Below are the code and all the weights of a small trained network. Each question names an input and a class and asks about switching units off, where a switched-off unit gives its printed mean instead of its output.

import numpy as np


def w(rows, s, z=0):
    codes = np.array(rows[::2]) - 128.0
    scale = np.full(codes.shape[1], s)
    scale[-1] = z or s
    return codes * scale


def norm(h):
    return h / np.sqrt((h * h).mean(-1, keepdims=True) + 1e-5)


def f(y):
    return y / 2 * (1 + np.tanh(0.7978845608 * (y + 0.044715 * y**3)))


def log_softmax(a):
    a = a - a.max(-1, keepdims=True)
    return a - np.log(np.exp(a).sum(-1, keepdims=True))


def net(x, mask):
    res = np.array(x, float).reshape(1, 4) / 4 @ E
    u = 0
    for l in range(2):
        y = f(norm(res) @ A[l][:, :-1].T + A[l][:, -1])
        res = res + np.where(mask[u : u + 7], y, B[l][:, -1]) @ B[l][:, :-1]
        u += 7
    return log_softmax(norm(res)[-1] @ U[:, :-1].T + U[:, -1])


A, B = {}, {}
E = w([
[129,222,106,84],'x0',
[240,138,123,106],'x1',
[126,139,170,178],'x2',
[153,16,255,88],'x3',
],0.0068)
A[0] = w([
[178,185,193,68,65],'L0N0',
[158,84,125,218,35],'L0N1',
[143,100,153,106,126],'L0N2',
[160,89,24,185,84],'L0N3',
[20,39,78,125,6],'L0N4',
[136,130,169,247,36],'L0N5',
[41,7,127,125,2],'L0N6',
],0.015,0.0045)
B[0] = w([
[181,195,162,211,223],'L0N0',
[71,82,183,153,175],'L0N1',
[170,71,145,74,186],'L0N2',
[198,151,74,167,229],'L0N3',
[115,227,160,249,223],'L0N4',
[126,35,159,221,184],'L0N5',
[69,219,179,65,255],'L0N6',
],0.019,0.0051)
A[1] = w([
[81,177,10,254,191],'L1N0',
[244,55,8,121,231],'L1N1',
[97,113,135,138,253],'L1N2',
[143,221,45,86,252],'L1N3',
[74,90,116,168,79],'L1N4',
[111,144,198,9,138],'L1N5',
[11,229,91,117,37],'L1N6',
],0.011,0.0019)
B[1] = w([
[134,80,97,24,255],'L1N0',
[70,237,88,182,195],'L1N1',
[146,95,141,115,141],'L1N2',
[161,16,143,178,208],'L1N3',
[119,73,141,151,131],'L1N4',
[184,160,83,51,165],'L1N5',
[5,111,134,104,201],'L1N6',
],0.018,0.0091)
U = w([
[31,217,192,133,199],'0',
[140,238,106,156,33],'1',
[180,142,189,11,141],'2',
[113,47,215,203,146],'3',
[228,196,205,176,138],'4',
[83,35,98,65,161],'5',
[151,136,5,152,134],'6',
[166,100,121,135,2],'7',
],0.02,0.0058)

Each question gives the input, the list of numbers given to net, and the class t.
The units are the neurons (one row each of A and B). Each row of codes is followed by its name. A weight is (code - 128) times the scale printed after its matrix; where a second scale follows, it is the last column's (A, B and U).
mask holds one flag per neuron, layer by layer. A switched-off neuron (its flag False) gives its mean, the last column of its row in B, instead of its output. The means were averaged over made-up inputs and are rounded, as every weight is.
A unit's drop is (log p(t) with every unit on - log p(t) with that unit switched off) / (log p(t) with every unit on - log p(t) with every unit switched off).
The circuit of an input: a set's keep is (log p(t) with only the set's units on - log p(t) with every unit switched off) / (log p(t) with every unit on - log p(t) with every unit switched off). Starting from the 12 units with the biggest drops (on a tie, the unit counted first), units are removed one at a time, each time the one whose removal leaves the highest keep (on an exact tie, the one counted first), for as long as the keep stays at least 0.8.
circuit, biggest first: the units of the circuit, biggest drop first
unit that matters most: the unit with the biggest drop
top k neurons: the k neurons with the biggest drops, biggest first
k most important neurons of layer l: the k neurons of layer l with the biggest drops, biggest first
drop of u: that unit's drop, to one decimal
input [7,1,7,0], class 4: circuit, biggest first	[L0N0]
input [6,-4,5,5], class 4: circuit, biggest first	[L1N6; L0N6]
input [4,4,-2,-6], class 6: top 3 neurons	[L0N6; L1N1; L0N3]
input [-5,8,-7,5], class 1: circuit, biggest first	[L1N1; L0N6; L1N3]
input [4,-7,8,0], class 3: 2 most important neurons of layer 0	[L0N3; L0N5]
input [-4,-5,4,8], class 0: top 2 neurons	[L0N6; L1N0]
input [-6,-7,-6,-8], class 6: circuit, biggest first	[L0N3; L0N4; L1N0; L1N1]
input [-5,4,-1,1], class 2: circuit, biggest first	[L0N4; L1N3]
input [7,5,-7,-4], class 6: top 4 neurons	[L0N6; L1N1; L0N4; L0N1]
input [8,-3,-3,3], class 4: 2 most important neurons of layer 0	[L0N0; L0N6]
input [-8,-4,7,-4], class 3: top 2 neurons	[L0N5; L1N1]
input [4,2,1,8], class 4: top 2 neurons	[L0N0; L1N0]
input [6,5,-7,-3], class 6: 2 most important neurons of layer 0	[L0N6; L0N4]
input [2,-5,7,6], class 2: unit that matters most	L1N5
input [-6,-2,-7,6], class 0: top 4 neurons	[L0N6; L0N4; L1N0; L1N6]
input [6,-2,-6,5], class 4: top 2 neurons	[L0N0; L1N0]
input [-8,3,4,-5], class 3: 2 most important neurons of layer 0	[L0N5; L0N1]
input [-8,-3,3,4], class 0: top 2 neurons	[L0N6; L1N3]
input [-7,0,5,-6], class 3: top 2 neurons	[L0N5; L0N1]
input [7,8,-2,-5], class 6: circuit, biggest first	[L1N3]
input [3,2,-4,-6], class 6: top 4 neurons	[L0N6; L1N1; L0N3; L0N4]
input [5,4,-4,-4], class 6: 3 most important neurons of layer 0	[L0N6; L0N4; L0N1]
input [2,-7,7,-2], class 5: top 2 neurons	[L1N0; L0N6]
input [6,2,0,-3], class 5: 2 most important neurons of layer 0	[L0N2; L0N3]
input [-2,-2,5,8], class 2: drop of L1N5	0.1
input [8,0,5,-8], class 5: drop of L0N5	0.0
input [-2,0,1,-2], class 6: circuit, biggest first	[L0N3]
input [0,1,3,2], class 3: drop of L0N5	0.1
input [-8,-3,-8,2], class 0: drop of L0N4	0.1
